[ 2.45  5.05  1.56 -3.03  1.46 -0.40 -1.68 -4.08 -3.09  1.18  0.27 -0.76
  3.09  1.63  1.31 -4.26  1.15  2.50 -2.10  2.43 -0.88  0.70  1.48 -0.63
 -3.80  0.14 -0.85  4.41 -2.92 -3.42  1.61 -4.26  0.81 -1.37  2.12]  z62
[ 2.67 -1.80 -0.67  2.40  2.36  1.38 -0.11  1.66  3.34  1.83  0.07 -1.74
 -3.97 -3.33 -0.22  1.87  1.38 -2.68 -0.94  7.23  4.22  0.32 -0.98 -0.88
  1.84  0.16 -0.05  3.52  0.37 -0.66  0.62  5.34  0.38 -1.27  4.42]  z864
[ 1.09 -2.26  2.36 -0.90 -3.60 -2.34  0.07 -2.33  3.51  1.93 -1.48 -2.57
 -1.31  2.09 -1.31  3.88  1.24  2.45 -0.19 -0.59  1.08 -0.79 -0.10  0.69
  2.14 -3.02  2.09  0.29  1.08  0.45 -1.74  2.12 -1.20 -0.75  1.16]  z51
[-2.87 -2.71 -4.17 -1.71  0.93 -1.78 -0.38  1.79 -0.98 -1.32 -0.41  0.57
 -2.21  1.55 -0.54 -3.42 -4.93  0.72  4.51 -0.99 -2.58 -1.05  0.98  3.74
 -0.26  0.01  1.79 -3.98 -1.87 -3.57 -0.93  3.96  4.54  0.95 -0.54]  z938
[-3.17  0.87 -4.30 -1.74 -1.44 -2.51 -0.86 -3.94 -3.82 -4.58 -0.03 -4.08
 -0.75  2.04 -1.38 -2.97 -2.88 -3.15  4.56 -0.30 -1.40  0.21  1.50  3.79
  0.24  2.60  0.07 -4.82  2.89 -0.40  1.20  8.35 -0.51 -0.79 -1.54]  z693
[-2.87 -2.71 -4.17 -1.71  0.93 -1.78 -0.38  1.79 -0.98 -0.23 -0.41  0.57
 -2.21  1.55 -0.54 -3.42 -4.93  0.72  4.51 -0.99 -2.58 -1.05  0.98  3.74
 -0.26  0.01  1.79 -3.98 -1.87 -3.57 -0.93  3.96  4.54  0.95 -0.54]  z628
step +1: [-0.93  3.96]  [-0.92  3.97]
step -1: [ 1.31 -4.26  1.15]  [ 1.30 -4.27  1.14]
step +1: [-1.71  0.93 -1.78]  [-1.70  0.94 -1.77]
step +1: [-3.82]  [-3.81]
step -1: [-0.59  1.08 -0.79]  [-0.60  1.07 -0.80]

[ 2.74 -1.59 -4.64  8.10  4.55  1.67  4.27  3.44 -3.02  0.63] -> z110
[-3.36  5.47  0.44 -3.22  3.11 -3.83 -1.74  2.34 -6.03  2.64] -> z957
[-1.38 -0.81  0.64 -0.01 -0.10 -0.59 -1.56  0.37 -0.77  0.44] -> z439
[ 2.26  1.07 -0.69 -0.87  0.02  0.76  4.59  0.00  1.66 -1.24] -> z900
[-4.62  1.49  4.74  5.20  2.60  7.48 -3.52 -3.83  1.87  4.29] -> z934
[-6.22  1.21  6.82 -3.71  6.35  3.31  7.54  7.00  1.88 -0.17] -> z94
[ 2.26  1.07 -0.69 -0.87  0.02  0.76  1.16  0.00  1.66 -1.24] -> z969
step -1: [-3.71]  [-3.72]
step -1: [-0.59 -1.56  0.37]  [-0.60 -1.57  0.36]
step +1: [3.31]  [3.32]
step +1: [-0.77]  [-0.76]
step +1: [1.49 4.74]  [1.50 4.75]

[-2.92 -1.73  0.39  2.48  3.07]  z824
[ 2.73 -3.53  2.57 -0.80  0.94]  z754
[-1.65 -0.84 -0.72 -0.80 -0.80]  z141
[ 2.73 -3.53  2.57  4.35 -6.68]  z371
step -1: [-1.65]  [-1.66]
step -1: [2.57]  [2.56]
step -1: [2.57 4.35]  [2.56 4.34]
step -1: [-3.53  2.57]  [-3.54  2.56]
step +1: [2.57]  [2.58]
step +1: [-3.53  2.57 -0.80]  [-3.52  2.58 -0.79]
step +1: [-1.73  0.39]  [-1.72  0.40]

[-0.90 -1.02 -1.70 -0.74 -3.87 -3.12  1.13 -3.60 -5.21 -1.59 -1.00  0.20
 -0.23  0.05 -4.74 -4.81 -2.07]  z779
[ 1.44 -0.72 -0.59  0.06  0.35 -0.96  0.72  1.10  0.67 -0.25 -0.38 -0.66
  0.40 -0.88  1.97 -0.45 -0.49]  z465
[ 1.06  1.68 -1.64  1.88  2.84 -1.84  4.44  3.45  0.07 -3.81  0.70  0.73
 -0.52  2.49  5.68 -3.10 -0.15]  z809
[ 2.73  1.92 -0.60  2.22  2.07  0.18  2.94  5.37  3.87 -3.28  2.22 -0.47
 -1.58  1.19  5.14  4.08  0.42]  z582
[-2.38  5.19 -1.79  2.87  1.88 -2.35 -0.76  1.32  7.30 -0.99  4.23  0.38
  2.12  5.56  0.32  4.53 -0.42]  z176
[-2.21  2.06 -0.86  2.08  2.00 -1.69 -1.87 -4.75 -1.47  1.39  0.39  1.61
  2.93  2.49 -1.16 -4.56 -0.77]  z573
[ 3.20  2.55 -1.17  5.74  5.71 -1.31  0.48  2.36  2.63 -2.75  3.60  0.89
 -0.01  0.63  4.86  0.10 -0.86]  z223
[ 1.54 -0.84 -0.55 -2.09 -2.72 -1.45  2.16  2.42 -1.04 -1.44 -0.56 -1.93
 -2.29 -0.16 -0.28  1.21 -1.70]  z178
step -1: [-1.59]  [-1.60]
step +1: [-1.87 -4.75]  [-1.86 -4.74]
step +1: [ 0.07 -3.81]  [ 0.08 -3.80]
step +1: [0.72 1.10 0.67]  [0.73 1.11 0.68]
step -1: [2.16]  [2.15]

[ 2.16 -3.40 -2.76 -0.08  0.61 -2.73  2.03 -5.41  3.23 -0.90  5.15  0.57
 -0.54 -0.35 -0.94 -2.11 -1.93  3.46 -0.86  0.37  0.91] -> z112
[ 0.48  1.84  1.30  0.55  4.65 -0.36 -0.87  2.04  5.05  0.75  0.34 -3.25
  0.84 -0.35  2.75  1.69 -2.44 -3.52 -2.18 -5.03 -2.54] -> z348
[ 1.60 -1.97 -5.46 -1.95 -1.01 -0.84  1.67 -2.93 -4.06 -0.90 -1.73  0.57
  1.68  0.19  3.36 -4.96 -0.92  0.36  1.79  2.39  1.34] -> z144
[-0.36 -0.06 -0.05  1.17 -1.01  1.53 -1.24 -2.93 -1.32 -3.77 -1.73 -0.19
  1.40 -2.52 -2.17 -6.85 -1.42 -0.42  3.78 -0.31 -0.38] -> z607
[ 1.04  0.41 -2.76 -5.06 -1.82 -0.36  0.21 -2.93 -1.32 -1.72 -0.35 -4.02
  0.01  3.44  0.90 -4.96  1.12 -3.52 -0.86 -0.98 -1.24] -> z424
[-1.20 -0.06 -2.76  1.80 -5.06  0.11  1.67 -0.45 -4.97 -1.31 -3.10  4.40
 -1.37 -2.52 -2.17  1.69  2.13  2.69 -0.20  1.72  2.20] -> z542
[-0.08  0.41 -6.14 -0.70  1.42 -4.16  2.03 -1.69  2.32  0.75  1.71 -0.96
  0.01  1.82  2.75  2.64 -1.93 -0.42 -2.85 -2.33 -0.81] -> z749
step +1: [-2.11]  [-2.10]
step +1: [-0.87  2.04]  [-0.86  2.05]

[ 1.31 -2.67 -0.72  1.44 -4.84  5.54 -0.60 -3.01 -0.18 -1.78  5.24] -> z432
[-0.59  1.62 -6.34 -1.25 -2.07 -0.36 -1.29  2.42  1.90 -2.98 -3.12] -> z541
[ 0.98 -0.90 -3.27  0.42 -4.47  3.11  0.08 -1.26  1.30 -1.81  2.27] -> z645
[-0.59  1.62 -6.34 -1.25 -2.07 -0.36 -0.42  2.42  1.90 -2.98 -3.12] -> z555
[ 0.25  0.50 -0.30 -1.38  1.49 -3.25 -1.23  1.80  0.46 -2.93 -3.28] -> z991
[-0.20 -0.28 -4.68 -0.34 -1.23 -1.67  0.33 -0.35  0.44 -0.18  1.21] -> z821
step +1: [-1.26]  [-1.25]
step -1: [ 5.54 -0.60]  [ 5.53 -0.61]
step -1: [-1.25 -2.07]  [-1.26 -2.08]

[ 5.76 -4.00 -1.83 -1.88]  z981
[ 1.94  6.36 -2.35 -4.02]  z893
[ 5.76 -4.00 -1.83 -6.59]  z446
[ 4.15  2.61 -3.69 -6.87]  z27
step +1: [-2.35]  [-2.34]
step +1: [6.36]  [6.37]

[ 4.39  4.89 -2.92 -1.18 -2.54  3.31 -1.00]  z136
[ 3.14  2.48 -3.34 -0.45 -2.15 -0.46  0.58]  z306
[-4.58 -6.27  0.88  2.08  3.67 -3.93  1.93]  z563
[-3.51 -1.79  0.94 -4.07 -0.96 -5.27  1.85]  z822
[-2.33 -0.60  0.26  2.99  1.30  0.88 -0.92]  z203
[ 0.04  1.99 -2.45 -5.38 -1.04  1.08  0.96]  z20
[ 1.51  5.03  0.30 -4.84 -4.53 -0.19 -0.27]  z390
[ 4.22  3.20 -1.76  5.31 -1.92  1.20  2.01]  z139
[ 0.12 -1.78 -3.34 -2.93  1.43 -0.54  0.50]  z128
[ 0.12 -1.78 -3.34 -2.93  1.43 -0.54  3.35]  z395
step +1: [2.99]  [3.00]
step +1: [1.20]  [1.21]
step -1: [ 0.88  2.08  3.67 -3.93]  [ 0.87  2.07  3.66 -3.94]
step +1: [-0.46]  [-0.45]

[ 3.97  7.31 -0.30  0.77] = z531
[ 4.85 -2.50 -6.84  2.25] = z329
[-5.77  1.79  2.74  0.34] = z717
step -1: [ 3.97  7.31 -0.30]  [ 3.96  7.30 -0.31]
step +1: [-5.77]  [-5.76]
step -1: [ 7.31 -0.30]  [ 7.30 -0.31]
step +1: [-6.84]  [-6.83]

